Here is a tiny trained network, its code and every weight. The questions are about switching its units off for an input and a class, where a switched-off unit gives its printed mean instead of its output.

import numpy as np


def w(rows, s, z=0):
    codes = np.array(rows[::2]) - 128.0
    scale = np.full(codes.shape[1], s)
    scale[-1] = z or s
    return codes * scale


def f(y):
    return np.maximum(y, 0)


def log_softmax(a):
    a = a - a.max(-1, keepdims=True)
    return a - np.log(np.exp(a).sum(-1, keepdims=True))


def net(x, mask):
    res = np.array(x, float).reshape(1, 5) / 4 @ E
    y = f(res @ A[0][:, :-1].T + A[0][:, -1])
    res = res + np.where(mask, y, B[0][:, -1]) @ B[0][:, :-1]
    return log_softmax(res[-1] @ U[:, :-1].T + U[:, -1])


A, B = {}, {}
E = w([
[197,88,34,168,76,108,160,208],'x0',
[39,111,151,90,74,41,228,140],'x1',
[190,225,119,34,150,167,221,149],'x2',
[112,77,159,134,255,127,154,226],'x3',
[212,121,214,70,110,26,78,151],'x4',
],0.0081)
A[0] = w([
[72,137,62,188,151,223,145,86,36],'n1',
[140,175,113,137,2,122,131,38,91],'n2',
[117,121,136,137,241,101,170,206,74],'n3',
[63,107,144,111,103,68,194,129,82],'n4',
[170,107,49,141,58,124,180,212,81],'n5',
[114,119,93,134,66,86,167,195,106],'n6',
[172,204,104,79,158,150,213,133,7],'n7',
[28,159,181,101,165,180,122,82,125],'n8',
[64,162,195,88,170,137,129,76,76],'n9',
[88,64,128,167,70,103,66,91,33],'n10',
[159,160,89,112,26,118,99,51,66],'n11',
[33,116,104,119,100,100,187,140,89],'n12',
[200,86,28,164,81,111,172,217,105],'n13',
[119,68,153,122,222,115,140,221,85],'n14',
[107,88,164,127,215,130,147,175,95],'n15',
[73,157,198,117,116,140,146,58,83],'n16',
[59,74,134,183,93,129,65,126,69],'n17',
[157,98,164,134,126,28,51,135,72],'n18',
[197,193,127,83,138,180,192,147,20],'n19',
[74,49,136,205,130,144,98,72,82],'n20',
[168,192,122,49,143,173,180,141,43],'n21',
[139,173,105,101,25,135,94,51,36],'n22',
[40,153,34,188,152,189,183,92,39],'n23',
[166,193,79,45,151,120,199,122,50],'n24',
[70,119,141,105,86,76,198,141,98],'n25',
[170,185,115,67,89,157,175,86,70],'n26',
[54,107,65,160,136,209,181,120,84],'n27',
[77,62,153,177,108,119,84,134,51],'n28',
[73,153,222,61,174,116,78,67,126],'n29',
[66,104,76,163,152,193,183,96,33],'n30',
[128,185,183,68,152,174,168,107,123],'n31',
[56,103,145,83,93,76,217,97,97],'n32',
[55,123,129,86,79,60,196,138,10],'n33',
[245,139,80,154,188,245,18,92,125],'n34',
[230,110,216,53,107,50,90,146,14],'n35',
[104,77,136,203,107,84,58,105,38],'n36',
],0.0072,0.0018)
B[0] = w([
[188,172,169,86,121,82,177,132,212],'n1',
[120,38,100,143,173,186,205,37,205],'n2',
[113,42,92,133,149,212,226,42,209],'n3',
[163,176,148,195,212,123,92,103,183],'n4',
[125,89,150,183,61,155,58,161,206],'n5',
[162,118,159,185,93,160,47,132,180],'n6',
[53,103,59,83,141,84,94,194,198],'n7',
[165,57,182,178,8,159,72,194,197],'n8',
[128,62,141,179,81,136,88,150,184],'n9',
[49,114,66,112,148,80,133,140,185],'n10',
[141,56,102,132,171,218,206,44,197],'n11',
[169,191,164,164,198,112,88,122,184],'n12',
[133,57,154,181,3,194,62,170,225],'n13',
[119,47,110,127,142,219,218,40,214],'n14',
[100,43,118,137,138,226,213,27,196],'n15',
[143,93,151,181,76,161,101,136,176],'n16',
[75,119,83,100,148,87,146,172,190],'n17',
[165,176,128,47,114,74,204,148,194],'n18',
[71,121,64,129,144,77,132,185,199],'n19',
[83,139,67,99,124,80,138,189,197],'n20',
[61,111,61,110,159,76,122,178,196],'n21',
[123,70,108,140,165,183,206,54,192],'n22',
[204,181,164,57,103,81,195,133,221],'n23',
[61,123,84,118,133,96,116,174,198],'n24',
[137,191,167,176,209,118,71,108,184],'n25',
[66,103,65,109,134,115,146,152,184],'n26',
[179,177,203,66,97,83,192,133,211],'n27',
[71,132,66,85,143,99,126,166,182],'n28',
[155,81,168,165,19,151,75,174,204],'n29',
[189,179,182,42,78,68,201,154,197],'n30',
[83,108,93,150,85,105,96,197,185],'n31',
[160,170,157,201,198,128,73,120,193],'n32',
[156,181,137,197,221,112,83,123,185],'n33',
[170,205,151,230,242,108,42,143,254],'n34',
[202,169,175,49,103,46,246,134,217],'n35',
[60,132,32,87,141,72,128,191,190],'n36',
],0.0063,0.0096)
U = w([
[8,126,70,86,149,79,121,178,100],'0',
[113,81,117,121,161,207,191,31,120],'1',
[224,168,176,43,101,70,177,139,107],'2',
[172,175,151,189,235,125,56,123,113],'3',
[134,90,154,164,16,168,66,166,111],'4',
[116,148,140,107,128,148,107,119,255],'5',
],0.012,0.0062)

Each question gives the input, the list of numbers given to net, and the class t.
The units are the neurons (one row each of A and B). Each row of codes is followed by its name. A weight is (code - 128) times the scale printed after its matrix; where a second scale follows, it is the last column's (A, B and U).
mask holds one flag per neuron, in row order. A switched-off neuron (its flag False) gives its mean, the last column of its row in B, instead of its output. The means were averaged over made-up inputs and are rounded, as every weight is.
A unit's drop is (log p(t) with every unit on - log p(t) with that unit switched off) / (log p(t) with every unit on - log p(t) with every unit switched off).
The circuit of an input: a set's keep is (log p(t) with only the set's units on - log p(t) with every unit switched off) / (log p(t) with every unit on - log p(t) with every unit switched off). Starting from the 12 units with the biggest drops (on a tie, the unit counted first), units are removed one at a time, each time the one whose removal leaves the highest keep (on an exact tie, the one counted first), for as long as the keep stays at least 0.8.
circuit, biggest first: the units of the circuit, biggest drop first
unit that matters most: the unit with the biggest drop
top k neurons: the k neurons with the biggest drops, biggest first
drop when u is switched off: that unit's drop, to one decimal
input [-4,1,-2,-3,0], class 4: circuit, biggest first : n29, n8
input [0,-5,-6,-6,2], class 0: circuit, biggest first : n36, n10
input [-7,-8,3,-8,4], class 1: circuit, biggest first : n11
input [-2,-6,6,-5,-8], class 2: circuit, biggest first : n23, n1
input [-8,-8,6,-3,-4], class 3: top 3 neurons : n34, n13, n5
input [8,1,-2,6,1], class 4: top 2 neurons : n13, n5
input [5,2,3,8,-8], class 1: top 3 neurons : n3, n14, n15
input [7,-2,2,-5,2], class 4: top 2 neurons : n13, n5
input [-7,6,-1,-6,-8], class 2: circuit, biggest first : n23, n30
input [-2,5,7,-7,-8], class 2: top 3 neurons : n23, n27, n30
input [1,0,7,-8,4], class 1: top 2 neurons : n11, n2
input [-8,-6,-6,3,7], class 4: top 3 neurons : n29, n23, n9
input [-1,7,-4,-2,-8], class 2: top 3 neurons : n23, n30, n27
input [-1,2,-6,-2,6], class 0: top 3 neurons : n36, n10, n23
input [6,-5,3,-6,-7], class 2: circuit, biggest first : n23
input [-2,-6,5,-2,-5], class 3: top 2 neurons : n34, n35
input [-6,8,6,-6,1], class 3: top 2 neurons : n32, n33
input [8,-7,-4,6,-2], class 4: top 2 neurons : n13, n5
input [-8,5,6,-6,6], class 4: drop when n9 is switched off : 0.1
input [4,-6,-7,7,3], class 0: drop when n20 is switched off : 0.2
input [6,6,5,-4,-1], class 3: drop when n10 is switched off : 0.0
input [7,2,5,2,-5], class 4: unit that matters most : n13
